Below is a small trained network, with its code and all its weights. Each question gives an input and a target symbol and asks what happens when units are switched off, that is, made to give their printed mean instead of their output.

import numpy as np


def w(rows, s, z=0):
    codes = np.array(rows[::2]) - 128.0
    scale = np.full(codes.shape[1], s)
    scale[-1] = z or s
    return codes * scale


def norm(h):
    return h / np.sqrt((h * h).mean(-1, keepdims=True) + 1e-5)


def f(y):
    return np.maximum(y, 0)


def softmax(a):
    e = np.exp(a - a.max(-1, keepdims=True))
    return e / e.sum(-1, keepdims=True)


def log_softmax(a):
    a = a - a.max(-1, keepdims=True)
    return a - np.log(np.exp(a).sum(-1, keepdims=True))


def net(x, mask):
    ids = ['ΘΠαβγεζημξτ'.index(c) for c in x.split()]
    T = len(ids)
    res = E[ids] + P[:T]
    q, k, v = (norm(res) @ M[0].T for M in (Q, K, V))
    z = softmax(np.where(np.tri(T) > 0, q @ k.T / 3**0.5, -1e9)) @ v
    res = res + np.where(mask[0], z, O[0][:, -1]) @ O[0][:, :-1]
    y = f(norm(res) @ A[0][:, :-1].T + A[0][:, -1])
    res = res + np.where(mask[1:13], y, B[0][:, -1]) @ B[0][:, :-1]
    return log_softmax(norm(res)[-1] @ U[:, :-1].T + U[:, -1])


Q, K, V, O, A, B = {}, {}, {}, {}, {}, {}
E = w([
[156,180,1,110],'Θ',
[135,236,98,105],'Π',
[109,214,54,80],'α',
[136,217,45,76],'β',
[182,198,93,109],'γ',
[112,210,121,61],'ε',
[147,187,34,67],'ζ',
[145,199,22,49],'η',
[158,186,114,111],'μ',
[97,201,80,83],'ξ',
[120,188,47,72],'τ',
],0.0074)
P = w([
[153,101,164,151],'0',
[246,117,65,70],'1',
[85,166,111,48],'2',
[126,221,120,218],'3',
[117,169,133,151],'4',
[87,161,113,51],'5',
[78,231,82,178],'6',
[124,163,136,156],'7',
[90,157,116,48],'8',
[73,213,1,151],'9',
],0.018)
Q[0] = w([
[116,97,169,35],'H0',
[4,127,114,110],'H0',
[178,169,189,189],'H0',
],0.012)
K[0] = w([
[201,90,177,116],'H0',
[104,89,173,193],'H0',
[177,251,100,140],'H0',
],0.014)
V[0] = w([
[141,113,126,245],'H0',
[100,147,241,128],'H0',
[125,87,113,248],'H0',
],0.011)
O[0] = w([
[230,73,29,101,112],'H0',
[245,144,232,42,8],'H0',
[184,2,17,167,3],'H0',
],0.008,0.0029)
A[0] = w([
[31,81,165,99,94],'N0',
[74,149,129,63,158],'N1',
[115,171,130,136,139],'N2',
[206,40,138,95,203],'N3',
[183,105,134,62,92],'N4',
[93,88,72,246,180],'N5',
[204,151,67,100,143],'N6',
[95,137,118,74,125],'N7',
[123,128,83,253,85],'N8',
[130,155,210,186,107],'N9',
[65,89,77,129,194],'N10',
[241,57,197,226,254],'N11',
],0.014,0.0057)
B[0] = w([
[162,239,123,159,144],'N0',
[138,64,108,143,255],'N1',
[107,136,125,96,230],'N2',
[43,205,96,169,160],'N3',
[176,141,120,182,159],'N4',
[114,148,193,117,208],'N5',
[124,125,166,130,209],'N6',
[135,89,139,142,202],'N7',
[61,160,148,145,198],'N8',
[105,92,107,89,151],'N9',
[159,139,185,171,208],'N10',
[63,162,251,153,153],'N11',
],0.015,0.0083)
U = w([
[104,187,203,173,167],'Θ',
[92,200,72,90,136],'Π',
[72,120,36,242,3],'α',
[169,195,9,167,76],'β',
[232,218,103,103,105],'γ',
[60,70,125,15,76],'ε',
[186,101,77,207,181],'ζ',
[180,84,97,103,244],'η',
[168,135,193,37,99],'μ',
[87,10,129,121,126],'ξ',
[111,36,158,221,88],'τ',
],0.014,0.006)

Each question gives the input, a string of symbols that net reads in full, and the target symbol t.
The units are the heads (3 rows each of Q, K, V and O) and the neurons (one row each of A and B). Each row of codes is followed by its name. A weight is (code - 128) times the scale printed after its matrix; where a second scale follows, it is the last column's (O, A, B and U).
mask holds one flag per unit, heads first, then neurons. A switched-off unit (its flag False) gives its mean, the last column of its rows in O or B, instead of its output. The means were averaged over made-up inputs and are rounded, as every weight is.
A unit's drop is (log p(t) with every unit on - log p(t) with that unit switched off) / (log p(t) with every unit on - log p(t) with every unit switched off).
The circuit of an input: a set's keep is (log p(t) with only the set's units on - log p(t) with every unit switched off) / (log p(t) with every unit on - log p(t) with every unit switched off). Starting from the 12 units with the biggest drops (on a tie, the unit counted first), units are removed one at a time, each time the one whose removal leaves the highest keep (on an exact tie, the one counted first), for as long as the keep stays at least 0.8.
units of the circuit, in order: the units of the circuit, biggest drop first
unit that matters most: the unit with the biggest drop
k most important neurons: the k neurons with the biggest drops, biggest first
drop of u: that unit's drop, to one decimal
input ξ Θ μ ζ ζ ε, target γ: most important neuron	N4
input Θ Π ε β ε ξ, target τ: units of the circuit, in order	H0, N10, N3
input ξ α τ Π ξ β, target γ: 2 most important neurons	N4, N3
input α τ β, target ε: units of the circuit, in order	N1, N8
input α ζ Θ ε β ξ, target ε: 2 most important neurons	N1, N7
input μ τ Θ γ ζ ξ Π α Π, target β: units of the circuit, in order	H0, N3, N4, N5
input τ τ ε, target ξ: units of the circuit, in order	N1, H0, N7
input Θ β ξ β ξ γ, target τ: units of the circuit, in order	H0, N10, N3
input μ Θ η β τ α ε ξ η, target β: units of the circuit, in order	H0, N3, N4
input μ Θ γ α ε Π μ ζ, target Π: 2 most important neurons	N6, N5
input Θ ξ τ, target τ: units of the circuit, in order	H0, N10, N5, N3
input ξ β η β Π, target Π: 3 most important neurons	N10, N5, N11
input α τ ξ τ ξ ζ ε β ξ, target ε: 3 most important neurons	N1, N7, N3
input ζ μ τ, target α: unit that matters most	H0
input μ α ξ τ Θ ξ, target β: 2 most important neurons	N3, N4
input ζ ζ ζ, target α: 4 most important neurons	N1, N0, N5, N10
input Π α β μ ξ Π, target η: 3 most important neurons	N1, N4, N5
input Π τ η, target η: 2 most important neurons	N4, N1
input Π η β ζ α, target Π: 2 most important neurons	N6, N11
input ε ξ β Π μ, target Π: unit that matters most	N1
input ζ γ ε ξ η μ, target α: 3 most important neurons	N1, N5, N0
input Π γ ε β Θ β, target η: drop of N5	0.1
input Θ Θ ζ ξ ξ Π ξ ε ξ, target τ: drop of N10	0.5
input Π ξ τ, target η: drop of N7	0.1
input τ η γ, target ξ: drop of N10	0.0
